Here is a tiny trained network, its code and every weight. The questions are about switching its units off for an input and a class, where a switched-off unit gives its printed mean instead of its output.

import numpy as np


def w(rows, s, z=0):
    codes = np.array(rows[::2]) - 128.0
    scale = np.full(codes.shape[1], s)
    scale[-1] = z or s
    return codes * scale


def f(y):
    return np.maximum(y, 0)


def log_softmax(a):
    a = a - a.max(-1, keepdims=True)
    return a - np.log(np.exp(a).sum(-1, keepdims=True))


def net(x, mask):
    res = np.array(x, float).reshape(1, 4) / 4 @ E
    y = f(res @ A[0][:, :-1].T + A[0][:, -1])
    res = res + np.where(mask, y, B[0][:, -1]) @ B[0][:, :-1]
    return log_softmax(res[-1] @ U[:, :-1].T + U[:, -1])


A, B = {}, {}
E = w([
[199,134,98,94,189,8,213,151,69,170,215],'x0',
[82,134,22,91,123,123,83,51,162,188,157],'x1',
[202,161,77,144,141,179,104,255,182,169,117],'x2',
[76,50,88,187,142,158,211,164,125,206,115],'x3',
],0.0088)
A[0] = w([
[77,109,166,198,51,201,58,120,241,93,36,118],'N0',
[70,112,178,113,46,186,110,105,176,119,79,136],'N1',
[173,244,175,97,80,90,56,84,145,100,160,29],'N2',
[54,81,196,84,110,95,136,62,88,117,121,74],'N3',
[70,55,194,69,77,74,92,58,67,123,123,85],'N4',
[187,219,141,37,104,95,87,85,144,33,133,1],'N5',
[181,203,105,61,105,131,86,152,133,107,97,109],'N6',
[151,177,156,80,85,126,70,100,138,116,194,53],'N7',
[59,99,161,69,136,126,161,61,41,84,147,66],'N8',
[180,106,227,220,116,131,167,162,87,103,114,131],'N9',
[180,81,254,143,134,148,152,189,52,37,119,130],'N10',
[162,168,85,107,153,165,69,242,193,169,113,160],'N11',
[94,24,68,212,121,175,194,125,140,205,143,180],'N12',
[137,121,33,98,128,132,79,30,185,205,164,90],'N13',
[200,156,123,46,209,17,226,146,58,187,185,156],'N14',
[96,135,35,91,104,123,64,89,113,149,178,85],'N15',
],0.0056,0.00076)
B[0] = w([
[99,207,21,82,136,43,131,102,224,51,154,227],'N0',
[74,181,93,72,176,31,118,127,204,42,189,189],'N1',
[27,177,191,157,102,115,200,92,86,164,32,188],'N2',
[187,71,142,54,191,135,86,177,123,177,35,183],'N3',
[197,27,221,35,152,135,109,209,166,163,102,188],'N4',
[70,182,166,174,139,130,245,109,106,151,54,194],'N5',
[97,107,209,155,159,144,224,180,96,175,52,173],'N6',
[16,130,127,203,112,149,194,125,72,171,85,167],'N7',
[208,53,153,36,209,133,87,223,138,155,99,185],'N8',
[158,177,108,215,69,173,64,70,80,109,172,188],'N9',
[220,159,64,159,72,223,52,29,57,146,183,205],'N10',
[175,10,208,20,254,134,87,254,127,170,53,202],'N11',
[39,165,201,163,103,108,253,123,43,179,106,195],'N12',
[143,122,126,142,57,215,38,68,58,181,181,193],'N13',
[88,173,21,130,157,53,94,78,213,61,210,245],'N14',
[201,118,131,143,49,216,74,58,75,146,182,176],'N15',
],0.005,0.011)
U = w([
[113,154,59,119,153,59,138,117,206,57,174,205],'0',
[183,61,181,73,197,146,114,179,149,161,105,139],'1',
[62,144,174,189,105,133,245,120,106,168,101,149],'2',
[187,129,111,176,38,210,58,87,95,147,179,7],'3',
],0.011,0.0002)

Each question gives the input, the list of numbers given to net, and the class t.
The units are the neurons (one row each of A and B). Each row of codes is followed by its name. A weight is (code - 128) times the scale printed after its matrix; where a second scale follows, it is the last column's (A, B and U).
mask holds one flag per neuron, in row order. A switched-off neuron (its flag False) gives its mean, the last column of its row in B, instead of its output. The means were averaged over made-up inputs and are rounded, as every weight is.
A unit's drop is (log p(t) with every unit on - log p(t) with that unit switched off) / (log p(t) with every unit on - log p(t) with every unit switched off).
The circuit of an input: a set's keep is (log p(t) with only the set's units on - log p(t) with every unit switched off) / (log p(t) with every unit on - log p(t) with every unit switched off). Starting from the 12 units with the biggest drops (on a tie, the unit counted first), units are removed one at a time, each time the one whose removal leaves the highest keep (on an exact tie, the one counted first), for as long as the keep stays at least 0.8.
circuit, biggest first: the units of the circuit, biggest drop first
most important unit: the unit with the biggest drop
k most important neurons: the k neurons with the biggest drops, biggest first
drop of u: that unit's drop, to one decimal
input [-8,4,4,1], class 0: circuit, biggest first -> (N0)
input [5,-3,-7,-5], class 1: 2 most important neurons -> (N8, N4)
input [6,-6,-4,5], class 0: 3 most important neurons -> (N14, N13, N15)
input [3,-6,-1,4], class 3: circuit, biggest first -> (N10, N9)
input [-5,-6,1,0], class 3: 2 most important neurons -> (N10, N14)
input [7,-4,1,-8], class 2: 3 most important neurons -> (N5, N2, N0)
input [0,0,-8,-7], class 1: 4 most important neurons -> (N4, N8, N3, N12)
input [-2,6,-3,2], class 3: 3 most important neurons -> (N13, N11, N15)
input [3,-5,-8,8], class 1: 2 most important neurons -> (N8, N3)
input [4,7,7,-3], class 1: 3 most important neurons -> (N11, N10, N9)
input [-3,-8,6,-8], class 2: circuit, biggest first -> (N5, N2)
input [-3,-3,2,3], class 0: 2 most important neurons -> (N0, N13)
input [3,-2,-7,5], class 1: circuit, biggest first -> (N8, N3)
input [8,-6,-5,-1], class 0: most important unit -> N14
input [-8,-8,0,-6], class 0: 4 most important neurons -> (N0, N1, N13, N15)
input [2,3,-5,-8], class 2: 2 most important neurons -> (N5, N2)
input [6,-8,-2,7], class 3: drop of N2 -> 0.1
input [3,7,-3,6], class 3: drop of N2 -> 0.2
input [8,-5,1,-4], class 0: drop of N14 -> 1.9
input [-4,-6,-6,-7], class 2: circuit, biggest first -> (N5)
